Below are the code and all the weights of a small trained network. Each question names an input and a class and asks about switching units off, where a switched-off unit gives its printed mean instead of its output.

import numpy as np


def w(rows, s, z=0):
    codes = np.array(rows[::2]) - 128.0
    scale = np.full(codes.shape[1], s)
    scale[-1] = z or s
    return codes * scale


def f(y):
    return np.maximum(y, 0)


def log_softmax(a):
    a = a - a.max(-1, keepdims=True)
    return a - np.log(np.exp(a).sum(-1, keepdims=True))


def net(x, mask):
    res = np.array(x, float).reshape(1, 3) / 4 @ E
    y = f(res @ A[0][:, :-1].T + A[0][:, -1])
    res = res + np.where(mask, y, B[0][:, -1]) @ B[0][:, :-1]
    return log_softmax(res[-1] @ U[:, :-1].T + U[:, -1])


A, B = {}, {}
E = w([
[53,143,218,221,135],'x0',
[204,152,254,70,68],'x1',
[52,219,119,149,93],'x2',
],0.009)
A[0] = w([
[171,54,72,89,126,186],'neuron 1',
[120,156,124,126,131,78],'neuron 2',
[67,137,200,153,143,195],'neuron 3',
[123,125,122,89,129,148],'neuron 4',
[86,212,149,134,120,158],'neuron 5',
[103,86,108,179,63,134],'neuron 6',
[136,92,22,116,145,139],'neuron 7',
[117,91,154,182,164,120],'neuron 8',
[248,115,202,90,119,196],'neuron 9',
[163,143,97,152,109,106],'neuron 10',
[186,30,88,135,149,185],'neuron 11',
[149,101,180,71,89,203],'neuron 12',
[120,156,130,123,79,109],'neuron 13',
[124,126,31,117,141,164],'neuron 14',
[53,119,85,179,135,252],'neuron 15',
[166,144,105,110,127,109],'neuron 16',
[93,108,101,86,96,192],'neuron 17',
[140,166,129,142,92,96],'neuron 18',
[99,215,156,104,105,190],'neuron 19',
],0.017,0.0031)
B[0] = w([
[211,131,144,122,86,211],'neuron 1',
[112,145,134,134,134,139],'neuron 2',
[101,97,152,201,63,205],'neuron 3',
[139,137,139,119,128,149],'neuron 4',
[105,165,105,216,108,194],'neuron 5',
[109,108,131,117,116,156],'neuron 6',
[173,173,47,73,139,211],'neuron 7',
[105,68,144,100,86,165],'neuron 8',
[121,88,202,87,252,251],'neuron 9',
[141,114,128,116,123,142],'neuron 10',
[218,152,141,136,95,207],'neuron 11',
[146,102,150,151,209,203],'neuron 12',
[129,159,122,155,158,154],'neuron 13',
[119,176,72,64,124,203],'neuron 14',
[41,102,93,76,126,222],'neuron 15',
[154,128,149,116,111,158],'neuron 16',
[145,120,87,139,150,157],'neuron 17',
[135,150,120,154,142,150],'neuron 18',
[114,191,127,200,129,193],'neuron 19',
],0.029,0.017)
U = w([
[46,127,2,60,149,5],'0',
[3,22,96,153,91,110],'1',
[150,69,186,136,227,218],'2',
[217,133,81,70,128,151],'3',
[65,179,115,239,153,97],'4',
],0.0083,0.0011)

Each question gives the input, the list of numbers given to net, and the class t.
The units are the neurons (one row each of A and B). Each row of codes is followed by its name. A weight is (code - 128) times the scale printed after its matrix; where a second scale follows, it is the last column's (A, B and U).
mask holds one flag per neuron, in row order. A switched-off neuron (its flag False) gives its mean, the last column of its row in B, instead of its output. The means were averaged over made-up inputs and are rounded, as every weight is.
A unit's drop is (log p(t) with every unit on - log p(t) with that unit switched off) / (log p(t) with every unit on - log p(t) with every unit switched off).
The circuit of an input: a set's keep is (log p(t) with only the set's units on - log p(t) with every unit switched off) / (log p(t) with every unit on - log p(t) with every unit switched off). Starting from the 12 units with the biggest drops (on a tie, the unit counted first), units are removed one at a time, each time the one whose removal leaves the highest keep (on an exact tie, the one counted first), for as long as the keep stays at least 0.8.
units of the circuit, in order: the units of the circuit, biggest drop first
most important unit: the unit with the biggest drop
k most important neurons: the k neurons with the biggest drops, biggest first
drop of u: that unit's drop, to one decimal
input [3,-3,6], class 1: units of the circuit, in order => neuron 15; neuron 7
input [0,-1,-7], class 3: most important unit => neuron 11
input [4,-7,3], class 0: 4 most important neurons => neuron 14; neuron 15; neuron 7; neuron 12
input [-5,-1,4], class 0: 2 most important neurons => neuron 11; neuron 14
input [-3,8,6], class 2: 2 most important neurons => neuron 9; neuron 12
input [-6,-1,5], class 0: 2 most important neurons => neuron 11; neuron 14
input [-3,5,5], class 4: 2 most important neurons => neuron 19; neuron 5
input [3,-7,6], class 0: 2 most important neurons => neuron 14; neuron 15
input [-4,-8,-2], class 3: 2 most important neurons => neuron 11; neuron 1
input [7,-1,5], class 1: 3 most important neurons => neuron 15; neuron 8; neuron 3
input [-2,0,3], class 4: 2 most important neurons => neuron 15; neuron 7
input [4,-8,2], class 0: drop of neuron 14 => 0.1
input [0,-3,5], class 0: drop of neuron 15 => 0.4
input [5,0,4], class 4: units of the circuit, in order => neuron 5
input [3,-3,4], class 1: drop of neuron 15 => 0.2
input [7,-3,6], class 1: drop of neuron 15 => 0.9
input [7,2,2], class 4: 2 most important neurons => neuron 19; neuron 5
